m =
[[152 121 134 142]
 [156 120 134 144]
 [120 142 135 117]
 [121 143 135 117]
 [156 122 135 144]
 [140 127 130 139]
 [113 148 136 116]
 [118 145 136 116]]
Rows and columns are counted from 1.
(1, 1): 152
(6, 1): 140
(2, 3): 134
(5, 2): 122
(2, 2): 120
(8, 1): 118
(4, 3): 135
(2, 4): 144
(5, 4): 144
(4, 2): 143
(7, 4): 116
(8, 4): 116
(2, 1): 156
(5, 3): 135
(1, 4): 142

B =
[[142 122 131 132 124 114 145 148 126 116 118 142 132 108 126]
 [133 129 124 124 124 126 117 149 144 125 129 123 109 120 111]
 [132 127 136 134 135 126 135 110 118 134 124 139 156 136 149]
 [138 121 130 130 124 125 144 152 130 122 122 140 123 108 126]
 [135 124 128 130 122 123 141 151 135 117 120 138 122 109 119]
 [136 119 135 132 129 119 147 133 125 128 120 145 145 114 137]
 [130 130 136 131 134 126 131 107 116 137 131 132 149 141 148]
 [133 127 136 133 132 124 143 115 120 130 122 137 152 126 150]
 [113 134 128 124 129 141 114 109 125 133 136 118 123 146 127]]
Indices start at 1.
(1, 1) => 142
(4, 3) => 130
(7, 15) => 148
(5, 14) => 109
(6, 4) => 132
(7, 1) => 130
(7, 6) => 126
(2, 11) => 129
(1, 11) => 118
(3, 3) => 136
(8, 6) => 124
(3, 1) => 132
(2, 3) => 124
(4, 11) => 122
(9, 9) => 125
(6, 1) => 136
(1, 2) => 122
(5, 6) => 123
(2, 6) => 126
(8, 7) => 143
(8, 13) => 152
(5, 10) => 117
(4, 8) => 152
(4, 7) => 144
(5, 11) => 120
(6, 9) => 125
(6, 7) => 147
(4, 14) => 108
(4, 13) => 123
(3, 13) => 156
(4, 1) => 138
(1, 15) => 126
(3, 4) => 134
(1, 10) => 116
(3, 14) => 136

data =
[[114 131 133 118 131]
 [127 153 115 145 134]
 [142 138 130 138 127]]
Rows and columns are counted from 1.
row 1 col 1 -> 114
row 1 col 5 -> 131
row 3 col 2 -> 138
row 2 col 1 -> 127
row 1 col 4 -> 118

arr =
[[124 129 129 129 126 132 117 110 132 126 140 123 135 131 130]
 [124 131 127 126 124 147 118 130 128 126 121 128 125 131 123]
 [125 128 131 130 124 131 122 111 134 129 136 125 130 124 127]
 [126 132 123 128 132 148 121 132 127 118 121 130 131 122 131]
 [128 132 119 123 134 146 120 131 126 113 130 128 136 123 142]
 [129 119 124 117 134 132 131 129 105 149 119 118 135 129 127]
 [126 120 128 120 131 131 123 113 124 137 128 121 134 131 127]
 [123 121 122 126 135 148 124 131 123 126 137 115 136 121 136]
 [122 120 126 130 135 152 123 133 128 125 134 116 128 120 135]
 [119 131 125 129 124 131 121 111 126 128 139 122 134 129 124]
 [127 120 124 118 133 132 129 129 110 141 120 120 135 124 126]
 [126 121 126 120 133 132 122 117 123 132 125 121 135 130 128]
 [111 133 115 128 123 145 122 126 121 124 126 125 127 123 118]
 [124 131 127 127 125 147 118 130 128 125 121 128 126 131 125]
 [124 127 135 130 124 131 118 110 135 129 138 123 128 132 126]]
Indices start at 1.
(1, 1): 124
(15, 9): 135
(8, 1): 123
(14, 8): 130
(12, 3): 126
(11, 1): 127
(7, 7): 123
(3, 11): 136
(6, 9): 105
(13, 4): 128
(6, 7): 131
(4, 6): 148
(3, 1): 125
(3, 14): 124
(4, 7): 121
(3, 4): 130
(2, 15): 123
(8, 4): 126
(7, 12): 121
(2, 13): 125
(1, 12): 123
(11, 14): 124
(14, 9): 128
(7, 9): 124
(14, 14): 131
(9, 12): 116
(15, 13): 128
(3, 7): 122
(4, 11): 121
(12, 13): 135
(1, 9): 132
(15, 1): 124
(2, 7): 118
(9, 4): 130
(13, 13): 127
(13, 12): 125

X =
[[131 123 129 128 129 127 137 129 129 129 127 123 128 127 134 126]
 [132 124 133 128 129 126 137 129 129 132 125 126 128 129 129 121]
 [132 125 130 128 129 127 127 129 128 130 129 128 128 127 129 126]
 [131 116 125 128 136 126 127 118 138 127 129 126 135 141 133 126]
 [132 121 127 133 129 131 127 129 129 129 135 126 128 130 129 121]
 [132 125 127 128 129 125 127 128 121 118 128 129 128 127 129 126]
 [132 142 127 122 129 124 127 134 129 125 127 135 126 121 129 137]
 [132 127 127 128 129 127 127 129 128 130 127 126 130 127 129 126]
 [132 125 127 128 129 130 127 129 129 132 127 126 127 131 129 126]
 [129 125 137 125 129 133 134 127 155 142 133 126 128 141 144 122]
 [132 131 123 128 131 130 120 129 129 129 127 129 128 127 129 129]
 [134 143 123 128 124 128 124 129 114 123 127 129 128 114 117 135]
 [132 129 127 128 129 127 127 129 129 129 128 127 128 127 129 126]
 [132 125 127 127 123 128 128 129 128 129 127 124 133 127 124 126]
 [132 125 127 128 129 129 126 124 129 129 130 126 126 135 129 121]]
Rows and columns are counted from 1.
(1, 1): 131
(13, 4): 128
(5, 12): 126
(5, 5): 129
(10, 12): 126
(5, 8): 129
(6, 5): 129
(14, 1): 132
(8, 8): 129
(1, 4): 128
(13, 16): 126
(4, 2): 116
(5, 1): 132
(10, 10): 142
(14, 16): 126
(13, 12): 127
(3, 11): 129
(9, 1): 132
(8, 2): 127
(9, 9): 129
(6, 15): 129
(15, 14): 135
(5, 14): 130
(1, 7): 137
(4, 7): 127
(3, 8): 129
(6, 2): 125
(6, 16): 126
(11, 14): 127
(8, 12): 126
(7, 3): 127
(9, 7): 127
(1, 9): 129
(13, 10): 129
(12, 16): 135
(5, 13): 128
(10, 13): 128
